Each row has a class, written as a number after it.
[-113   23   17   80 -249  -26   70  -94  114  125 -101    7  166   61
 -154 -256 -187  -51 -117  -18  160  105  168   38   12  -30  174   34
  103  -32 -203   30  -10   23  154]	7
[ 432  170  203  300  294  111  -69  -81   86  331 -489 -511  -52  163
  -89  -30  872  207  413  125 -370  -96 -308  285  240  100  192  261
 -331 -119  581  175 -337  517 -180]	4
[-218  -34  356  141  -23  -76  166 -135   71   91  -23 -136  206  178
  269  -19   51  167   26  -37  -10  -72  -88 -118  166   38 -174 -242
  101   -9 -216  -27  -12   -8    7]	8
[  65  433  203  101 -215 -310 -201  -16 -314  434  340  -75   25  -98
  -82 -186 -116 -160  106  143  -52 -152 -114 -188  425  369 -425   17
  250 -304  381 -205  196 -217 -260]	5
[ 156 -445 -137  177  144 -260 -225  216  139  430 -183 -118 -144   -8
   82 -294   45  281  121   63  -82  265 -313  146 -118 -129  619  230
 -495 -121  564  -92  -12  114  253]	0
[ 295 -134  174   16 -234 -568 -102  587  133   37  295   51  425   -7
 -140   40   45 -412  515  388 -137 -146  327  -18  314  193   93 -228
 -412  286   10 -192  182  -12   19]	0
[-231 -287   82   84  -78 -231   49  -52   41  158  126 -158  -36  118
  180  -83   65   84  139 -175  -69 -261 -193   10  193 -276    6 -222
  -74  -54 -226  211  -10   69  211]	4
[ 344  118  286   74 -201 -222 -219  419  185 -179   86 -447  233 -148
   19 -292  165  -84  417   85 -178 -479  -91  140   57  410  170   92
 -195   13  172  -55  -77  514   57]	6
[ -21  227  252  166 -110  212  -10  708  209  -86  -36 -148  140   34
  264  -72 -377 -403  166 -314 -193   11   -2  161  151  435   46  -99
  131 -156  293 -243  252  274 -369]	2
[ -64  245   32  230  144 -277  235  168  596  163 -151 -338  169   -2
  296   78  664  300  104  193 -310   59   67 -244  165  665  107   24
 -365  436  323  604  -12  580  156]	0
[-164   30  269   29  -16 -103   12  -60  -37 -102  -31  -88  364    4
   37 -225 -291  -18   24  -86  326 -180   85 -212   12 -351  195 -208
 -260 -123 -142 -187 -131 -205 -145]	3
[  42   -3  172   51  -55  -25  -89  136  -84  -64  141  -68   19  -24
  217 -271  223  216  275   59  185 -368  146   42  117 -175  210 -134
  158   92 -248 -162 -243   83   20]	7
[-133 -110  475   78 -107 -359  -50  223   31   41  -70 -185  273  -27
  411  -67 -161    9   84  -43    4 -125    0 -222  140  128   15 -307
 -312 -143  -62 -166  -40 -188 -213]	3
[  31   69  201   50  205 -121 -109  -63 -361 -150   82   14  104  120
  302  -33 -130  106   70   -3  238  -79  204 -164   24 -396  -68 -112
   70 -101   53 -451  -58   91 -121]	0
[ 317  562  172  202 -150    6 -117  119 -131   82  134 -312  532 -126
 -192 -357 -264   50 -158  237  141  440  645 -115  520  236   97  262
  157  120   93 -696 -141 -327 -125]	6
[ -78 -172  279  -24   28 -248    9  166  234   45   22  -88  117  -33
  210  -20 -263   85 -130   96  151  -90   77 -187   75   22   12 -103
  -84   33 -201   55 -101 -176   82]	8
[-166 -215  389  -21 -183 -545  -50   79  150  189    6  -46   49  -18
  419   -6  104  -26  -81  -78 -116    0  -18 -214  131   89  -52 -301
 -233  -98 -125  181  117  188 -114]	6
[-130  538 -446   76 -275  229 -236 -261 -386   -6 -326 -254   37  -37
  -23 -136  219  332   26    0  107   97  211  146  -28  162 -210  137
  665 -490  421 -101  -78  176  131]	2
[ 215 -166  496   76 -196  -22   85   91 -246   30  -42 -336   47  -48
   80 -105 -316 -109  251    2    6  156  519  131  303  181 -145 -517
 -379   16 -114  -30   98   42  -98]	4
[ 277  471 -249  206  212   31   58  127  -49   73 -318 -219 -133  -94
  -22 -279  493  119  636   41 -160 -636 -128  309   34  206   34 -159
   26  -71  671  287  213  200   92]	6
[-210  103  366   53   99 -173  111  -41  -14  -55 -278  -20  111   50
  311 -161  -92   18 -144 -167   75  -76   31  -56  -15 -182   -3  -84
 -150 -234   62  -94  -71  -89 -162]	5
[ 272  156 -358  349 -118 -286   21   48 -630  376  -67 -594 -408  144
  218 -109  367   45  396 -223 -320 -164 -291   98  241  344  190  -39
  101  -90  264  392   34  179   90]	1
[  44 -293  181  122 -136 -235 -390 -123 -233  209  -12 -260  282  320
  -38 -100 -151  359  -17  242  -90  630 -236  147  179  353  248  237
  240 -432  328 -442  -75  138  140]	4
[-348   14  279  -56   72  -68   19  -48  -46   59   64  -79   74 -125
  300  -29    4  263  -28 -168   24 -251  -77  -87   96 -321 -101 -146
   71 -274  -53 -130  -23  -20  -63]	5
[   6   26   31  -67  -50 -217   68  259  279 -113  195   34  155 -143
   92   47  117   26   29   94   53 -154  317  -99   98   -7  -63 -285
    3   25 -173    1 -127  185    6]	2
[ -92   71   72  -15  201 -121  128  -17    7 -105  -53   82  158  -89
   46  -83  289   65  -57  188  202 -245  470  -22   61 -164   -5   42
  -45  142  -17  -21 -187 -248 -254]	5
[-174  113  349  166 -161 -209  113  375  -21 -200  -23 -232  365  117
  198 -131 -104  -57   32   25  -13 -103  102  -29    3  337   -3   33
  -16  -42  -26 -224  -41  -98   62]	7
[ 114  279   -7  257 -501 -337  -23  615  165  232 -160   -3  255 -238
  137 -367  601   27  529  287  -22 -234  239   91  248  899  290 -222
  193   29  476  295 -101  -70  175]	8
[-221   83  206  -18  -57 -144    1  -55  229   -7 -185 -157  258  -81
  113 -163  -15  288 -216   99   95   13  102  -72   60   27   20 -105
   55 -295 -112 -118 -173   -6   20]	8
[ -39 -212  364  242  101 -554 -161 -474 -726 -209  -75 -497  171  635
  301  243  -18  -13  -14  284  -45  238 -132 -259  410  275 -110  127
   40  -62   48 -112   66 -419 -322]	4
[-208 -138  396    1   71 -298  -91  -46  242  -17  127  -33  112   88
  365  -20    6  229   19  101  -54   88 -148 -203  205  -65   95   16
 -161  -81   97  -86  -36  257   12]	5
[ -20   16  295   38  -84 -201    4   -6 -197   68   50 -136  123  135
  202 -160 -147    9   92   -1  119   20  168 -139  232 -207  176  133
  -54  232 -242   14  -73  -20  121]	8
[ -77  147  359   49   62   24    6   56 -154  -25  -64   -8   60   30
  374 -205  -69   36   41  -44   65   33  280    1  141  -58 -152   20
  -15  -28   -2 -291 -126  -20 -387]	4
[  70  461 -208  158   16 -296  293   45  -62  521  154 -289  299  -34
 -359 -280  125   62  332  263   -4 -207  -95  -72  302  118  -14  568
   16  -14  309  307 -217 -111  125]	4
[ -53  208  118  -41 -173 -487  182 -145 -508  -11 -357 -267  166   12
 -115 -106  185 -180  -26  114  -75  -28   94   38  187   65 -152  118
  -33 -491  201  268   53 -137 -172]	8
[-226  -57  328  108  -57  -19  161   -7 -118   56  -53  -77   66  -74
  339  -27  334  244  194 -184  -93  -82   70   32  210 -203  -24 -254
 -107 -117  -23    1 -144  -51    2]	6
[  80 -356  188  329  224  -52  120 -425  509  469 -323    7 -228  -76
  237 -338  357  581  192  133 -337   42 -459  193  -60  104  293  -21
 -560    9  242    2 -152   25   36]	1
[-226  -66   98  -72  -40   35   89 -246 -162   60  -27  -24   90  152
  188 -104 -177  219  157   25   55   66   47   25  108 -379  -85  248
   13  -39 -288 -115 -166  -17   75]	3
[ -35  134   56 -112   25  -62  145   25  -89  -81    6  -58   33  -92
  176  -41 -235  -60  153 -217   16 -338  -81  -57 -171 -151 -279 -237
  -34  -52 -162   49  150  141  -56]	4
[ 105   88  -25  154  -62  377   56 -589 -549  229 -133 -155  -71  150
 -285 -389 -766  -67  397 -414 -214  126 -348  507   34 -272 -440  297
   54 -471  390 -295  146  120  -78]	2
[ 398   25  150  405  -73 -168 -144 -160 -317  287 -484 -269 -236  181
  105 -450  441  142  216  187 -230   12   38  388  183  207  421  245
  -99  124  275 -107  131   34  327]	0
[-173  -63   61  -14  -90 -341   92  -62 -105  100  -25 -101  -11  -30
  376   22  -21  107  260   92 -104 -214 -139 -103   61  -95 -317   65
  -62 -287   54  103  -55  -36  -38]	1
[ 281  220  -87  -36   66  -43  -31   65  149  -40  -61    3 -260 -271
  250  -79  287  158  419  208 -265 -503  279  268  204  131 -726 -136
   -4  -86   96 -201 -288   23 -185]	5
[-249   64  207    2 -161 -146   56  -55  -32  -91    2   60  173 -164
  315  -49  166   96   90  -46  278 -220  301 -265   28 -350  171 -139
   -4   17 -181   57  -95    7   40]	6
[-124  104  292  -63 -110  -30   28 -230  -61  -75  -33 -156  217   -2
  197 -114 -274   48   94  -81  166 -155  103 -183  171 -282 -155 -100
  -45   48 -422  -43 -189 -114 -137]	8
[-133  235  106    1   49 -166    8   16 -125   63  111 -157  190  -20
  107 -203  174  145  -90    4  200 -159  290 -207  189 -234 -118 -210
   67   43  -88  -38   -5  -17 -142]	7
[-166  -88  182  -39 -187 -228  195   92  -50    6   59  -65  432  -99
  199   40   27  -28  118   -2  118   -4  438 -155   18  -46 -231 -291
  -91  -28 -226 -100  -65   87 -276]	4
[-391  -99  285  -13 -123    5  153 -279 -126  -28  -74  -13  128   29
  304  -38 -348  105   63 -302  120   48   93 -106   45 -385  109 -207
 -123 -143 -291  133  -92   63  -31]	1
[  38  -27  142  275 -332 -245 -174  128   49  454  207 -303 -137  191
  306  -77    1    9  515  119 -376  -36 -167   42  465  532  101  184
  -22  149  -57   91  -53  229   44]	1
[-145  119  432  104 -195   -1   94  186  -24   23 -215 -218  162   21
  271 -212  237   -9  -43  -64  -57  101  -56    8  226  -40   23 -132
  -94 -272    3 -160  -13   -1 -123]	0
[-160  303  297 -128 -127 -140 -129  185 -636  186 -460  -38  112  150
  414   68  102  165   70   51  213  506  305 -211   86   29  373  134
   58   18  305  323  160  -43  162]	3
[ 363 -420  -63  294 -220  -91 -144  230  481  230  307  275   32  -27
    7 -182  -28  -90  570  190   40  379  170   32  446  683  567 -236
 -155  407  373  245 -213  128 -176]	6
[-171 -111  130  -20   12 -178  110 -210   -5  135  151 -155  140    6
  188   13 -151  180  -38 -205  -56   57 -292 -210   21 -232 -154  -81
 -129 -141 -195  -68  -54   45  -88]	6
[ 187  162  -97  248  373  162  252 -745  363  113 -353  -34  -16  -19
  -53 -181  227  283  370  188 -116   29   -3  -42   79  -52   83  278
 -446  437  369  333    4  283 -182]	7
[ 196 -206  136  242  -59   78  478  502  -40 -164  222 -228  155   21
  -17  -36  722  221   83  421 -158   72   81  335  -47  764 -392   19
  214 -148  186 -326 -360 -100  -10]	2
[  23  233 -162  148  136 -188 -381  601 -184  370  -38  -85 -282   41
  104 -342   84  -16  148  236   32  -31 -291   51   91   33  460  584
  -33 -268  862 -180  159 -171   40]	0
[-229   -5  421   84  133 -140  -51 -126  -13   -4  211 -138  215   96
  184 -212  158  199 -125   71  213 -181   75 -203  308 -370  114 -269
   12  -74 -182 -254   -1   37 -161]	0
[-105 -134  213  -54  -85 -205  110 -133   35  -24    1   12  114  -84
  267 -107   17  177  144  153   91  -42   77 -108   62 -234   57  -50
 -119 -124 -149   15 -127   58  -43]	1
[-223  102  217    4  -23 -254  -14  -45 -335  197   74 -133   -8    4
  312 -156  -51  147   53 -171   44 -165   67 -152  262 -351    6 -132
   41  -45 -203   -9   61 -109  -54]	7
[  16  385   40   29 -156 -239 -509  605  358  -19   -4 -301  565  117
 -214 -390 -360 -201 -156  341   69  -34  284  101  247  500   33  399
  157 -208  144 -621 -275 -168 -319]	8
[ -83  109  326   89  -81   33  -27  -49 -269   20  -15  -46   66  141
  319 -329    8  160   89 -207  127  -26  -56  -48  166 -216  101 -113
   79  -27  -86 -131 -135    8   63]	3
[   6 -126   -1  -86  200 -157 -204  653  585  199  -73  209   57 -333
   11 -150  502  123  241  440  137 -440  439  117  177  236  389   66
 -173  539  518  665  129 -287  169]	6
[-132   72  200  102   -9 -254 -114   32  -46  129  -22 -221  178  101
  223 -228 -302   77  -16    4   84  -38  154  -36  132  122    7  209
   27 -111   35 -126 -130  -33 -146]	6
[-160    6  356   39   30    2   52 -474  -96   -5    5  -64   68  107
  148  -99  -27  172  -94 -103   35   43    4  -86  170 -381 -169  -60
  -87  -91 -278 -184 -147  -26 -119]	6
[-193   14  -11   81   50  -19  204  132   77  -59 -246   32   42 -155
  371  -62 -144  162  -50 -345  -73  -66   22   82 -253   60  -60 -292
    2 -235   34 -148  -31  -48 -128]	2
[-125  306   20 -127  -68   83    6   72 -156 -162    2 -150  236  -59
  213  -85    6  176 -117 -132   45  178   74  -56  115 -194 -152  -14
  304 -306  -47 -399 -137   94 -182]	5
[-100  175  750   58 -112 -142  -26 -206 -350  -75   34 -280  172  111
  207 -231  -86 -173 -177   -3  265 -165  146 -290  242 -242  -80   79
  -53   48 -168  -11  169 -102 -134]	6
[ -22 -120   37  -38 -176 -166  182 -123 -373  -78   67  -84    6  -26
  -98 -194 -185  -92  101 -150   -6 -271 -145   98 -203 -236  -56 -105
 -221 -216 -369 -202  -32 -141   55]	3
[ 126   64  125  256 -193  -90   57 -292    4  203   43 -103 -370 -187
  -79 -114  292   30  350  144 -378 -327 -415  139  174   35 -182  517
 -192 -349  308    3 -222  152  276]	4
[ 180  429    9  153  329 -129  473  -97  539  545 -293 -134   -9 -238
 -218   11 -121  236  166  223 -530 -297 -301  156  186  411 -230  294
  -91 -193  320  272  239  115  357]	3
[ 166  177  359  429 -203  346 -227  358  620 -112 -129   28  341 -106
  -27  -98  216   28  302  124  -56  152  194  100  222  635  498 -527
 -246   33  250 -638 -268 -136 -228]	6
[ 361  573  386  189 -132 -295 -125  -53  273   50 -382 -149  299  -64
 -219  -59 -258 -362 -112   51 -331  116  476   51  127  482 -309  370
 -444  -73  354 -246 -224  360  -61]	5
